Below are the code and all the weights of a small trained network. Each question names an input and a class and asks about switching units off, where a switched-off unit gives its printed mean instead of its output.

import numpy as np


def w(rows, s, z=0):
    codes = np.array(rows[::2]) - 128.0
    scale = np.full(codes.shape[1], s)
    scale[-1] = z or s
    return codes * scale


def f(y):
    return np.maximum(y, 0)


def log_softmax(a):
    a = a - a.max(-1, keepdims=True)
    return a - np.log(np.exp(a).sum(-1, keepdims=True))


def net(x, mask):
    res = np.array(x, float).reshape(1, 6) / 4 @ E
    y = f(res @ A[0][:, :-1].T + A[0][:, -1])
    res = res + np.where(mask, y, B[0][:, -1]) @ B[0][:, :-1]
    return log_softmax(res[-1] @ U[:, :-1].T + U[:, -1])


A, B = {}, {}
E = w([
[3,127,216,157],'x0',
[175,25,150,229],'x1',
[211,233,191,214],'x2',
[121,126,121,132],'x3',
[124,129,129,131],'x4',
[128,127,128,126],'x5',
],0.0056)
A[0] = w([
[125,41,128,104,106],'N0',
[122,209,168,214,112],'N1',
[101,42,52,60,71],'N2',
[171,90,72,147,68],'N3',
[143,103,69,109,95],'N4',
[73,203,123,70,69],'N5',
[118,191,120,47,35],'N6',
[97,13,131,54,157],'N7',
[171,69,160,142,22],'N8',
[125,77,168,176,79],'N9',
[82,102,72,54,76],'N10',
[85,182,150,91,118],'N11',
[96,30,77,85,99],'N12',
[112,184,165,61,89],'N13',
[223,129,16,99,97],'N14',
[38,154,164,171,156],'N15',
[113,89,101,200,204],'N16',
[158,145,2,139,82],'N17',
[166,130,155,107,250],'N18',
[105,203,86,67,34],'N19',
[168,173,147,191,244],'N20',
[169,178,106,38,111],'N21',
[226,178,28,149,80],'N22',
[158,29,151,183,70],'N23',
[205,118,34,101,56],'N24',
[159,69,172,164,35],'N25',
[75,117,195,157,128],'N26',
[117,193,127,60,44],'N27',
[176,165,149,175,232],'N28',
[137,76,108,196,2],'N29',
],0.0083,0.0036)
B[0] = w([
[162,190,184,93,171],'N0',
[125,175,200,94,216],'N1',
[157,238,163,112,206],'N2',
[144,34,114,197,161],'N3',
[60,178,157,138,160],'N4',
[211,120,59,191,196],'N5',
[226,60,101,224,179],'N6',
[158,209,247,103,223],'N7',
[220,123,84,217,147],'N8',
[192,88,45,141,163],'N9',
[156,215,192,129,194],'N10',
[182,65,62,145,189],'N11',
[174,243,174,115,202],'N12',
[199,99,58,134,183],'N13',
[3,49,138,184,223],'N14',
[59,41,97,178,212],'N15',
[199,63,99,77,198],'N16',
[45,52,166,174,182],'N17',
[105,116,134,45,216],'N18',
[211,131,76,186,182],'N19',
[136,146,222,32,253],'N20',
[164,62,49,149,200],'N21',
[32,124,205,159,216],'N22',
[249,144,102,160,186],'N23',
[22,109,127,217,193],'N24',
[230,83,79,180,156],'N25',
[71,27,68,241,187],'N26',
[245,115,42,194,175],'N27',
[118,170,185,45,241],'N28',
[221,76,60,204,149],'N29',
],0.0056,0.0052)
U = w([
[243,94,16,181,28],'0',
[97,215,235,56,84],'1',
[106,95,143,42,253],'2',
[2,87,129,193,104],'3',
[110,130,126,97,162],'4',
[108,117,130,63,168],'5',
],0.0072,0.0039)

Each question gives the input, the list of numbers given to net, and the class t.
The units are the neurons (one row each of A and B). Each row of codes is followed by its name. A weight is (code - 128) times the scale printed after its matrix; where a second scale follows, it is the last column's (A, B and U).
mask holds one flag per neuron, in row order. A switched-off neuron (its flag False) gives its mean, the last column of its row in B, instead of its output. The means were averaged over made-up inputs and are rounded, as every weight is.
A unit's drop is (log p(t) with every unit on - log p(t) with that unit switched off) / (log p(t) with every unit on - log p(t) with every unit switched off).
The circuit of an input: a set's keep is (log p(t) with only the set's units on - log p(t) with every unit switched off) / (log p(t) with every unit on - log p(t) with every unit switched off). Starting from the 12 units with the biggest drops (on a tie, the unit counted first), units are removed one at a time, each time the one whose removal leaves the highest keep (on an exact tie, the one counted first), for as long as the keep stays at least 0.8.
units of the circuit, in order: the units of the circuit, biggest drop first
unit that matters most: the unit with the biggest drop
top k neurons: the k neurons with the biggest drops, biggest first
drop of u: that unit's drop, to one decimal
input [-7,4,-5,3,6,-1], class 3: top 2 neurons : N14, N24
input [7,7,-8,7,7,2], class 1: top 3 neurons : N7, N12, N0
input [-5,7,8,7,3,-6], class 1: units of the circuit, in order : N20, N28
input [-7,4,5,-4,-7,6], class 3: units of the circuit, in order : N14, N22
input [0,-5,-6,1,1,-1], class 1: units of the circuit, in order : N7, N10
input [-2,6,7,2,4,-6], class 1: units of the circuit, in order : N20, N28
input [-6,-8,-8,-6,7,-4], class 0: units of the circuit, in order : N6, N19
input [-4,5,-7,-2,-5,4], class 1: unit that matters most : N7
input [8,8,2,-4,3,-8], class 0: top 3 neurons : N23, N9, N25
input [-4,3,-4,2,-1,-1], class 1: drop of N2 : 0.2
input [-8,-1,-8,-8,3,-1], class 1: drop of N7 : 0.3
input [5,1,-8,-3,-2,7], class 1: drop of N11 : 0.0
